In the rows, zero is written as 128.
[138 113 154 115 110 122  79  81 121 106 150 122 145  54 141 125 103  57
 142 117 102  99 133 144 123 172 148  95 116  84 131  71 134 150] -> 3
[152 143 137  82  97 131 115 141  98 121 103 116 118 115 117 129 136  92
 125 103 113 131 151 101 129 165 195  99 122  91 140 104 118 162] -> 0
[131 143 148 153 129 123 167 147 116 184 158 160  84 141  94 136 148 113
 138 151 132 142 106 135 156 120 114  99 143 171 154 185 148 132] -> 2
[107 132 100 148 105 115  49  95 146 102 129 143 151  81 180 169 115 101
 104 152 108  69  98 143 129 171 138  90  96  79 143  58  96  96] -> 3
[140 104 138 101 155  97 128 114 150  93 109 130 125 113 147 136 110 130
 160 110 131  82 135 103 132 120 118  70 108 143 120  96 143 138] -> 9
[129 101 124  88  92 128  95 105 120 103 107 113 143  34 139 137 128 111
 124 161 100 148 129 195 130 185 153 138 104 146 123 103 118 130] -> 5
[118 138 149 147 118 105 123 126 125 102 147 148 150 167 163 153  92  65
  91 112 160 116 115 125 145 138 124 137  63  82 132 103  97  93] -> 1
[133 134 104 147 139  95 172 156 154 141 141 128 126 180 152 158 109 113
 122 158 133 156  95 142 138  83 109 153 115  97 137 146 117 108] -> 4
[139 129 153 149 128 128 147 131 124 178 170 134  73 141  92 140 134  91
 114 159 135 116 107 159 173 151 120  96 113 176 129 130 114 136] -> 2
[114 141 109 148 165 118 142 149 137 153 156 145 110 153 109 133 139 108
 125 143 117 124  84 155 135 113  71 111 141 163 126 120 128 132] -> 1
[ 98 139 134 127 120 124  84 112 123 116 115 169 118 149 134 134 113 115
 139 113 130 119 137 105 150 132 135 112 108 102 129  93 124 125] -> 3
[115 133 105 114 156 125 121  93 152  91  97 110 149  99 158 169  90 141
 120 145 131  93 128 138 114 143 122 132  71 111 126  95  89 112] -> 1
[111 118 134 133 136 141 173 113 116 116  94 107 129 113 141 176  97 113
  92 159 124  93 134 141 166 169 123 138  69 136 120 129  83 113] -> 10
[150 142 151 112 115 130 139 126  77 144 119 145  74 155 126 141 128 100
 140 126  95 116 108 114 154 102 152 115 143 120 168 131 155 126] -> 8
[117 122  83 130 151  90 127 168 173 133 114 133 131 162 140 161 143 157
 142 147 140 172  89 149 154  98  79  89  80 118 134 142 138 126] -> 10
[151 112 124  93 110 134  97 117 141 121 131 122 141  68 124 129 123  98
 150 152 117 146 106 194 120 154 160  97 130 124 127 117 154 129] -> 2
[133 129 151 129 123  98 100 128 145 126 147 151 115 137 153 140 125  75
 159 104 132 130  90 113 120  91 123  78 105  76 148  96 151 132] -> 9
[116 131 125 125  94 133  96 132 154  91 121  98  99  98 167 198 102 122
 121 148 122 117 109 161 119 131 121 152  70 152 116  97 111 121] -> 10
[123 122 140 128 126  97 121 120 139 115 125 191 129 149 144 150 117  30
 145 112 144  96  86 124 160 131 121  81 103 114 147 134 163  96] -> 4
[141 139 125  98 114 107  92 138 148  98 122 145 117 159 134 155 152  98
 125 113 136 138  81 136 149 134 146  97  80 123 105  94 158 133] -> 6
[119 136 100 124 147 116 201 175 131 135 119 165 137 167 147 165 128 127
 100 155 124 157 122 108 134  97 104 156 116 119 135 140 110 122] -> 7
[109 119 134 101 105 111 102 107 145 122  92 126  96 127 149 202 103  98
 127 139 149 122 120 107 172 155 142  86  54  96 147 125 122 104] -> 10
[147  93 130 108 119 115  97 130 147 101 127 115 139  63 124 144 116  92
 144 169 118 123 133 190 139 152 149 121  98 163 128 101 129 127] -> 9
[141 133 165 168 116 121 138 160 109 134 182 162 102 180 117 114 140  63
 141 106 114 100  91 163 153 104 118 135 132 149 132 110 141 122] -> 5
[141 153 114 106 115 121  72  89 118 119 118 144 129 108 125 138 146 118
  94 119 131 134 150  65 117 133 169 128 135 120 127 142 138 150] -> 7
[132 139 121 144 148 117 157 137 124 148 148 160  97 159 120 149 122 140
 125 144 119 103 112 139 161 106 115 106 148 149 141 140 138 133] -> 3
[112 135 106 160 123  92 122 166 138 138 139 193 164 157 132 139 167 109
 106 136 147 190 103 122 138  95  92 141 135  97 138 140 127 122] -> 7
[103 131 141 166 127 131 151 126 105 161 150 167 115 128 129 143 133  87
 123 139 103 133 114 119 136  99 100 139 172 134 166 148 140 138] -> 5
[144 131 136 115 122  93  70  89 156  93 144 142 136 128 155 154 141  63
 125  97 143 120 100  96 129 122 136 103  85 108 121  78 168 126] -> 0
[137 129 129 131 100 141  91 107 152 125 151 170 116 130 127 150 144  44
 126 113 137 113  82 136 131 137 140  90 147  97 132  68 159 132] -> 6
[159 141 137 103 105 101  93 110 108 131 128 149  95 181 141 106 136  79
 144 113 116 113 123  68 117 120 136 121 118  99 158 129 120 119] -> 8
[149 152 143 109 115 123  98 101 114 111 118 113 109 160 124 127 128 111
 132 106 148 105 126  91 112 144 160 131 131  96 129 147 116 112] -> 8
[136 115 144 171 146 141 151 139 117 162 185 166 120 178 118  96 125 128
 133 146 133 131 104 173 147 110  91 118 109 118 150 102 141  78] -> 8
[134 108 110  98 142 128 158 165 183 139 135 127 127 138 137 154 116 100
 161 134 143 146 127 129 133 120 109  90  86 125 137 106 153 144] -> 4
[104 110 113 123 113 114 106 107 156 131 143 173 123 121 154 134 105  97
 149 134 127 112 103 146 144 134 133  68  98 121 131  76 164 102] -> 0
[120 125 128 141 117 132  94  96 134 123  97 132 135 140 159 163 121 123
  98 141 137 114  98 137 143 124 125 111  82  86 160 133 102 113] -> 6
[104 134 128 131 105 108 102 116 130 114 108 142 153 129 169 165 122  81
 103 149 121 128 121  85 107 139 126 160 121  86 139 132 102 101] -> 4
[135 128 115 101 129  97 186 184 141 115 108 139 108 156 144 147 133 121
 152 122 122 126 107 116 157 102 132  97 118 158 112 119 151 139] -> 9
[142 129 143 139 121 105 129 193 132 120 152 142 101 152 119 154 130  99
 134 123 137 117 104 157 145 128 112  89 140 151 135 107 119 136] -> 2
[120 135 135 145 135  86 111 141 125 131 151 162 123 145 127 135 136  83
 121 149 128 135  92 136 142 114 115 115 112 161 130 166 145 113] -> 9
[ 99 105 100 129 130 113 170 145 137 131  97 177 154 124 149 169 117 148
 126 163 134 141 138 121 157 118 110 106 151 132 153 134 149 130] -> 8
[135 142  99 109 114 119  44 117 118  99 104 119 131 145 145 113 109  81
 135 105 111  87 134  95 114 135 147 109 154  92 159 142 104 126] -> 3
[129 122 138 118 140  97  86 151 166 104 148 128 142 175 137 148 130  89
 140 129 137 122 115 138 130 123  99 135  70 129 106 107 112 152] -> 3
[131 129  89 139 119 103  95  95 181 128 164 154 148 127 152 118 123  95
 147 126 136  82 103 125 123 146 135  75 132  90 115  88 138 123] -> 3
[135 104  99 138 151 140  91 107 136  90 123 100 185  46 125 126 118 101
 124 158  98  96 121 193 115 151 131 139 143 132 120 110 125 111] -> 7
[ 95 109 151 123 137 126 107 134 123 105  91 152 136 156 137 187 110 130
 110 155 128 112 135 117 162 145 126 117  77 110 145 106 113  98] -> 6
[123 126 133 135 127 107 139 137 139 106 144 154 127 128 138 145 118 103
 150 132 135 112 110 147 144 138 122 113  86 143 121 102 151 111] -> 8
[143 127 122  89 122 108 178 182 141 131 111 124 122 144 127 164 162 157
 119 130 134 145 119 126 150 139 137  94 114 153 110 123 140 163] -> 0
[120 123 131 163 120 147  56 101 145 119 158 154 138 126 152 119 109  84
 118 105 139  90 101 145 133 122 123  68 124 107 132  54 145 117] -> 2
[132 111 121 127  95 136  69 120 135 105 115 129 140   4 117 155 138 107
 149 151 100  92 126 191 120 164 154 103 152 162 140 112 136 154] -> 7
[113 121  99 168 153 146 126 139 125 163 145 150 128 123  99 127 141 154
 105 162 115 121 123 159 154 108 104 112 172 172 135 141 140 132] -> 7
[101 145 104 156  97 148  76  83 146 113 131 126 129  69 164 181 123  85
  81 135 136 102  98 130 138 150 146 125  91 109 117  66 117 109] -> 7
[112 153 116 175 113 130  72  78 143 125 140 146 124  79 166 179 134 102
  92 160 126 105  92 127 133 141 129 120  71 123 152  87 112  88] -> 2
[ 95 134 117 137 130 109  94 100 139 116 111 127 138 109 150 164 107  98
 117 154 124 105 118 127 141 160 121 126  63 102 135  87  82  98] -> 1
[112 129 125 124 147 132  92 109 155 119 124 175 121 132 119 125 120  76
 166 118 127  86 109 130 116 136 113  88 121 122 124  86 138 124] -> 4
[128 127 114 109 151 105 190 129 121 124  91 157 134 146 154 156 129 124
 134 143 106 138 118 110 142  98 113 143 110 117 157 153 122 126] -> 5
[123 134 139 143 112 139  78 100 115 110 139 133 113 127 168 159 107  96
 110 131 121  92 104 123 133 132 132 116  82  99 158  75 130  80] -> 8
[117 139 144 112  92 153 159 163  93 131  80 139 103 144 113 159 137 116
 126 111 127 107 149  93 150 148 169 119 179 128 148 137 119 131] -> 0
[166 123 152 115  89 113 175 158 132 137 159 115  99 137 136 154 153  99
 120 149 120 125  86 177 143 137 116 161 118 172 108 108 120 120] -> 1
[133 130 117 124  96 112 100 141 148  98 119 117 132 139 176 180 124 137
 102 135 144 100 105 143 154 146 139 117  83 110 128 102 104 100] -> 3
[154 139 137 113 102 125 130 147 120 126  99 128 103 153 100 144 136 106
 141 113 141 138 147 104 131 133 160 123 160  85 161 146  97 162] -> 6
[151 110 165 155 125 149 120  90 114 111 135 113 151  70 119 111 129  90
 136 127 115 110 114 193 144 138 134 151 120 135 118 103 148 114] -> 4
[152 122 143 145 133 112 117 106 162 128 158 180 119 158 139 133 140  64
 146 112 154 120  83 135 142  97  96 104 108 125 135  91 151 115] -> 2
[ 97 114 142 134 133 153 148 125 122 141 137 181 154 142 130 107 126  56
 138 104 133 105  96 137 146 159 121  66 120  86 132  88 159  85] -> 0
[107 127 106 115 114 143 169 119 143 137 104 129 129  96 181 178 109 111
 107 163 116 147 101 135 150 138 131 114  65 104 135  80 117 110] -> 2
[143 148 139 148  90 109 113 137 136 146 166 170 104 118 124 160 163  83
 123 142 116 125  97 129 114 126 124 122 142 148 135 142 145 159] -> 10
[130  88 132 124 134 152 106 129 113 104 117 142 185  72 107 111 109 127
 119 149 119 124 161 199 141 154 146 128 135 134 123 110 130 128] -> 7
[118 111 120 124 104 130  46 114 137 108 132 117 149  50 122 140 108 117
 136 140 114 108 152 154 120 153 167  95 143 124 127 102 141 151] -> 7
[107 135 118 124 114 131 139 111 135 115 108 127 127 114 158 162 103 132
 125 141 120  85 109 141 130 149 139 123 116 107 118  84 102  97] -> 1
[121 113 134 168 113 126 146 153 129 162 155 152 128 136 133 145 117  66
 110 153 126 116  89 177 139 128 100 108 169  99 155 123 105 124] -> 4
[140 127 135 149 122 124 132 136 111 130 137 129 110 112 123 154 141  98
  93 114 134 116 113 128 160 124 113 112 156 141 136 120 126 142] -> 7
[117  98 115 101 121 147 118  77 115 107  98 104 141  11 124 140  99 113
 118 152 113 121 138 198 143 188 151 108 142 153 128 122 126 143] -> 5
[100 136 106 114 111 126  87  97 134 100  95 140 119  95 162 179 103 103
 107 141 129  84 112 127 153 176 145  97  71 115 136  63 101  82] -> 1
